Here is a tiny trained network, its code and every weight. The questions are about switching its units off for an input and a class, where a switched-off unit gives its printed mean instead of its output.

import numpy as np


def w(rows, s, z=0):
    codes = np.array(rows[::2]) - 128.0
    scale = np.full(codes.shape[1], s)
    scale[-1] = z or s
    return codes * scale


def f(y):
    return y / 2 * (1 + np.tanh(0.7978845608 * (y + 0.044715 * y**3)))


def log_softmax(a):
    a = a - a.max(-1, keepdims=True)
    return a - np.log(np.exp(a).sum(-1, keepdims=True))


def net(x, mask):
    res = np.array(x, float).reshape(1, 7) / 4 @ E
    y = f(res @ A[0][:, :-1].T + A[0][:, -1])
    res = res + np.where(mask, y, B[0][:, -1]) @ B[0][:, :-1]
    return log_softmax(res[-1] @ U[:, :-1].T + U[:, -1])


A, B = {}, {}
E = w([
[51,178,93,206,25,41,14,124],'x0',
[114,142,196,148,95,40,226,116],'x1',
[35,71,34,118,74,121,171,54],'x2',
[17,136,202,157,152,177,78,92],'x3',
[95,143,164,10,7,43,143,147],'x4',
[115,205,168,254,188,195,110,168],'x5',
[87,119,66,183,205,159,252,45],'x6',
],0.0074)
A[0] = w([
[45,117,97,152,120,54,54,112,150],'n1',
[123,131,208,129,114,123,127,181,92],'n2',
[203,132,152,125,97,123,153,234,157],'n3',
[60,128,113,153,113,128,254,99,144],'n4',
[89,128,63,146,60,103,25,87,141],'n5',
[118,77,124,180,179,147,161,60,178],'n6',
[148,74,108,156,48,160,56,148,37],'n7',
[208,103,158,74,161,143,156,161,239],'n8',
[139,112,125,31,131,200,79,112,178],'n9',
[198,108,13,126,91,130,128,102,74],'n10',
[111,121,96,188,63,22,146,72,159],'n11',
[125,73,74,65,80,106,133,134,3],'n12',
],0.0098,0.0035)
B[0] = w([
[206,173,14,70,125,194,47,154,236],'n1',
[175,49,219,100,168,142,150,205,179],'n2',
[216,135,156,125,156,161,121,211,214],'n3',
[118,179,128,112,99,52,195,21,242],'n4',
[159,188,23,54,124,111,129,71,255],'n5',
[36,14,143,174,177,152,163,74,219],'n6',
[110,85,14,38,123,110,176,137,182],'n7',
[233,74,127,184,50,128,8,127,232],'n8',
[94,13,17,219,97,211,116,49,205],'n9',
[69,249,255,164,76,137,155,174,200],'n10',
[163,100,18,9,230,84,103,121,248],'n11',
[103,13,113,204,169,231,32,65,211],'n12',
],0.0059,0.01)
U = w([
[191,149,183,178,133,138,104,254,63],'0',
[164,143,50,63,128,56,189,96,16],'1',
[138,108,93,255,155,219,83,77,255],'2',
[61,145,162,200,144,136,250,87,120],'3',
],0.0092,0.0021)

Each question gives the input, the list of numbers given to net, and the class t.
The units are the neurons (one row each of A and B). Each row of codes is followed by its name. A weight is (code - 128) times the scale printed after its matrix; where a second scale follows, it is the last column's (A, B and U).
mask holds one flag per neuron, in row order. A switched-off neuron (its flag False) gives its mean, the last column of its row in B, instead of its output. The means were averaged over made-up inputs and are rounded, as every weight is.
A unit's drop is (log p(t) with every unit on - log p(t) with that unit switched off) / (log p(t) with every unit on - log p(t) with every unit switched off).
The circuit of an input: a set's keep is (log p(t) with only the set's units on - log p(t) with every unit switched off) / (log p(t) with every unit on - log p(t) with every unit switched off). Starting from all 12 units, units are removed one at a time, each time the one whose removal leaves the highest keep (on an exact tie, the one counted first), for as long as the keep stays at least 0.8.
units of the circuit, in order: the units of the circuit, biggest drop first
unit that matters most: the unit with the biggest drop
k most important neurons: the k neurons with the biggest drops, biggest first
drop of u: that unit's drop, to one decimal
input [-2,0,2,-6,-1,5,1], class 0: units of the circuit, in order : (n9; n12; n5)
input [5,-3,-2,-5,1,2,-7], class 1: unit that matters most : n7
input [-4,7,5,-1,-8,-5,-5], class 3: units of the circuit, in order : (n1; n5; n11)
input [6,1,-5,-1,-8,3,-3], class 0: units of the circuit, in order : (n9; n12)
input [0,-2,8,2,-6,8,4], class 3: units of the circuit, in order : (n4; n8; n12; n9)
input [-6,0,0,7,-7,3,2], class 3: units of the circuit, in order : (n1; n12; n6)
input [2,6,-2,0,-3,-2,2], class 3: 2 most important neurons : (n5; n1)
input [3,-4,5,-5,-5,-2,0], class 1: 2 most important neurons : (n5; n8)
input [-4,0,1,7,8,-7,3], class 2: units of the circuit, in order : (n12; n9)
input [-4,-3,-4,4,1,-5,-5], class 2: 2 most important neurons : (n9; n10)
input [-3,-6,-8,-5,5,-6,-8], class 0: 3 most important neurons : (n3; n2; n6)
input [0,-1,6,2,7,8,7], class 3: 2 most important neurons : (n5; n6)
input [5,7,7,1,-6,-3,6], class 1: drop of n11 : 0.4
input [8,-2,-7,5,4,-1,-1], class 1: drop of n5 : 0.2
input [3,1,-6,6,-6,7,-4], class 0: drop of n9 : 0.1
input [-1,-6,3,-7,-3,-3,-8], class 2: units of the circuit, in order : (n9)
